Below is a small trained network, with its code and all its weights. Each question gives an input and a target symbol and asks what happens when units are switched off, that is, made to give their printed mean instead of their output.

import numpy as np


def w(rows, s, z=0):
    codes = np.array(rows[::2]) - 128.0
    scale = np.full(codes.shape[1], s)
    scale[-1] = z or s
    return codes * scale


def f(y):
    return y / 2 * (1 + np.tanh(0.7978845608 * (y + 0.044715 * y**3)))


def softmax(a):
    e = np.exp(a - a.max(-1, keepdims=True))
    return e / e.sum(-1, keepdims=True)


def log_softmax(a):
    a = a - a.max(-1, keepdims=True)
    return a - np.log(np.exp(a).sum(-1, keepdims=True))


def net(x, mask):
    ids = ['ΔΘαβηψ'.index(c) for c in x.split()]
    T = len(ids)
    res = E[ids] + P[:T]
    r = res
    for j in range(2):
        rows = slice(3 * j, 3 * j + 3)
        q, k, v = (r @ M[0][rows].T for M in (Q, K, V))
        z = softmax(np.where(np.tri(T) > 0, q @ k.T / 3**0.5, -1e9)) @ v
        o = O[0][rows]
        res = res + np.where(mask[j], z, o[:, -1]) @ o[:, :-1]
    y = f(res @ A[0][:, :-1].T + A[0][:, -1])
    res = res + np.where(mask[2:26], y, B[0][:, -1]) @ B[0][:, :-1]
    return log_softmax(res[-1] @ U[:, :-1].T + U[:, -1])


Q, K, V, O, A, B = {}, {}, {}, {}, {}, {}
E = w([
[163,210,94,196,197],'Δ',
[173,119,207,139,253],'Θ',
[198,191,158,121,87],'α',
[134,149,194,58,179],'β',
[98,210,61,97,182],'η',
[55,113,125,137,114],'ψ',
],0.017)
P = w([
[199,76,54,141,140],'0',
[144,106,77,137,140],'1',
[117,153,103,129,142],'2',
[80,175,126,132,130],'3',
[43,191,159,127,135],'4',
[18,199,187,133,129],'5',
[2,212,200,149,128],'6',
],0.0074)
Q[0] = w([
[108,57,154,46,108],'H1',
[120,14,70,175,84],'H1',
[55,250,157,101,164],'H1',
[153,123,171,144,185],'H2',
[186,126,81,118,119],'H2',
[129,236,162,120,130],'H2',
],0.011)
K[0] = w([
[172,139,110,177,112],'H1',
[233,102,103,79,138],'H1',
[100,208,253,205,97],'H1',
[93,168,126,96,107],'H2',
[163,122,108,63,169],'H2',
[57,164,135,70,177],'H2',
],0.011)
V[0] = w([
[137,119,186,1,180],'H1',
[124,175,99,149,221],'H1',
[231,247,198,111,100],'H1',
[115,167,158,52,102],'H2',
[54,134,181,74,184],'H2',
[31,130,34,121,127],'H2',
],0.008)
O[0] = w([
[150,81,116,79,186,137],'H1',
[250,94,184,107,108,232],'H1',
[182,207,116,94,166,255],'H1',
[135,141,104,107,110,149],'H2',
[156,26,75,118,133,174],'H2',
[193,119,50,195,108,164],'H2',
],0.011,0.006)
A[0] = w([
[165,74,92,100,138,96],'N1',
[52,187,202,130,68,102],'N2',
[86,54,215,161,57,2],'N3',
[180,9,216,136,166,104],'N4',
[123,57,118,121,159,91],'N5',
[166,103,164,77,31,84],'N6',
[154,129,47,61,72,86],'N7',
[174,145,162,189,90,161],'N8',
[68,160,242,168,160,126],'N9',
[162,95,6,78,101,100],'N10',
[1,134,93,80,162,193],'N11',
[182,119,83,119,159,97],'N12',
[184,86,53,99,134,141],'N13',
[66,164,208,178,183,70],'N14',
[49,60,77,128,166,51],'N15',
[142,150,135,133,158,43],'N16',
[103,204,142,225,123,110],'N17',
[101,136,236,102,153,76],'N18',
[170,89,182,197,213,88],'N19',
[139,206,35,207,199,137],'N20',
[151,200,29,171,167,101],'N21',
[184,123,107,167,94,50],'N22',
[201,100,98,134,88,90],'N23',
[89,125,15,99,241,137],'N24',
],0.0075,0.0085)
B[0] = w([
[171,143,135,167,70,140],'N1',
[121,94,77,163,140,138],'N2',
[128,198,119,2,246,125],'N3',
[134,137,99,212,103,168],'N4',
[164,117,132,124,67,128],'N5',
[165,166,148,159,117,126],'N6',
[112,141,105,144,109,141],'N7',
[77,138,122,162,138,201],'N8',
[149,119,89,183,174,146],'N9',
[174,178,148,196,81,158],'N10',
[116,86,84,135,87,140],'N11',
[160,160,121,95,123,176],'N12',
[146,150,118,109,68,188],'N13',
[144,169,71,159,124,126],'N14',
[178,177,155,91,88,124],'N15',
[151,171,90,49,213,124],'N16',
[79,78,125,98,140,172],'N17',
[144,107,149,170,183,145],'N18',
[102,145,67,92,175,165],'N19',
[112,136,143,58,136,254],'N20',
[114,102,147,127,142,225],'N21',
[128,174,58,101,214,134],'N22',
[151,130,118,159,152,150],'N23',
[105,127,118,88,89,181],'N24',
],0.0097,0.0092)
U = w([
[20,129,128,99,192,103],'Δ',
[131,105,63,206,142,42],'Θ',
[69,195,250,216,127,144],'α',
[154,2,218,89,148,109],'β',
[132,112,45,124,100,43],'η',
[12,74,124,206,93,254],'ψ',
],0.0058,0.0065)

Each question gives the input, a string of symbols that net reads in full, and the target symbol t.
The units are the heads (3 rows each of Q, K, V and O) and the neurons (one row each of A and B). Each row of codes is followed by its name. A weight is (code - 128) times the scale printed after its matrix; where a second scale follows, it is the last column's (O, A, B and U).
mask holds one flag per unit, heads first, then neurons. A switched-off unit (its flag False) gives its mean, the last column of its rows in O or B, instead of its output. The means were averaged over made-up inputs and are rounded, as every weight is.
A unit's drop is (log p(t) with every unit on - log p(t) with that unit switched off) / (log p(t) with every unit on - log p(t) with every unit switched off).
The circuit of an input: a set's keep is (log p(t) with only the set's units on - log p(t) with every unit switched off) / (log p(t) with every unit on - log p(t) with every unit switched off). Starting from the 12 units with the biggest drops (on a tie, the unit counted first), units are removed one at a time, each time the one whose removal leaves the highest keep (on an exact tie, the one counted first), for as long as the keep stays at least 0.8.
circuit, biggest first: the units of the circuit, biggest drop first
k most important neurons: the k neurons with the biggest drops, biggest first
heads that matter: for each layer, one digit per head in row order, 1 if its drop is at least 0.15 and else 0, layers parted by /
drop of u: that unit's drop, to one decimal
input Δ α Θ, target Θ: heads that matter => 00
input α α ψ β, target ψ: circuit, biggest first => (H1, N20)
input α Δ α ψ β, target ψ: circuit, biggest first => (H1, N11)
input α ψ η α Δ Θ, target Θ: heads that matter => 10
input Δ α α, target α: heads that matter => 01
input ψ Δ ψ η α Δ, target Δ: heads that matter => 00
input Δ ψ α α Θ η α, target η: heads that matter => 11
input α Δ ψ α, target ψ: circuit, biggest first => (H1)
input Δ Δ Δ Δ η Δ, target η: circuit, biggest first => (H2, N20)
input Θ η Θ, target η: 3 most important neurons => (N19, N13, N12)
input Δ Δ Δ, target Δ: heads that matter => 01
input α α α η Θ, target η: heads that matter => 11
input α Δ α α ψ Θ, target ψ: heads that matter => 10
input η Θ α Δ α η, target η: heads that matter => 01
input η α α α, target Δ: heads that matter => 11
input ψ ψ β ψ η, target ψ: most important neuron => (N11)
input Δ α α β α ψ α, target ψ: drop of H1 => 1.0
input β Θ β η η η β, target η: drop of N4 => 0.1
input α Δ β α Δ ψ Δ, target ψ: drop of H1 => 1.4
input Δ η Δ η β β, target η: most important neuron => (N4)
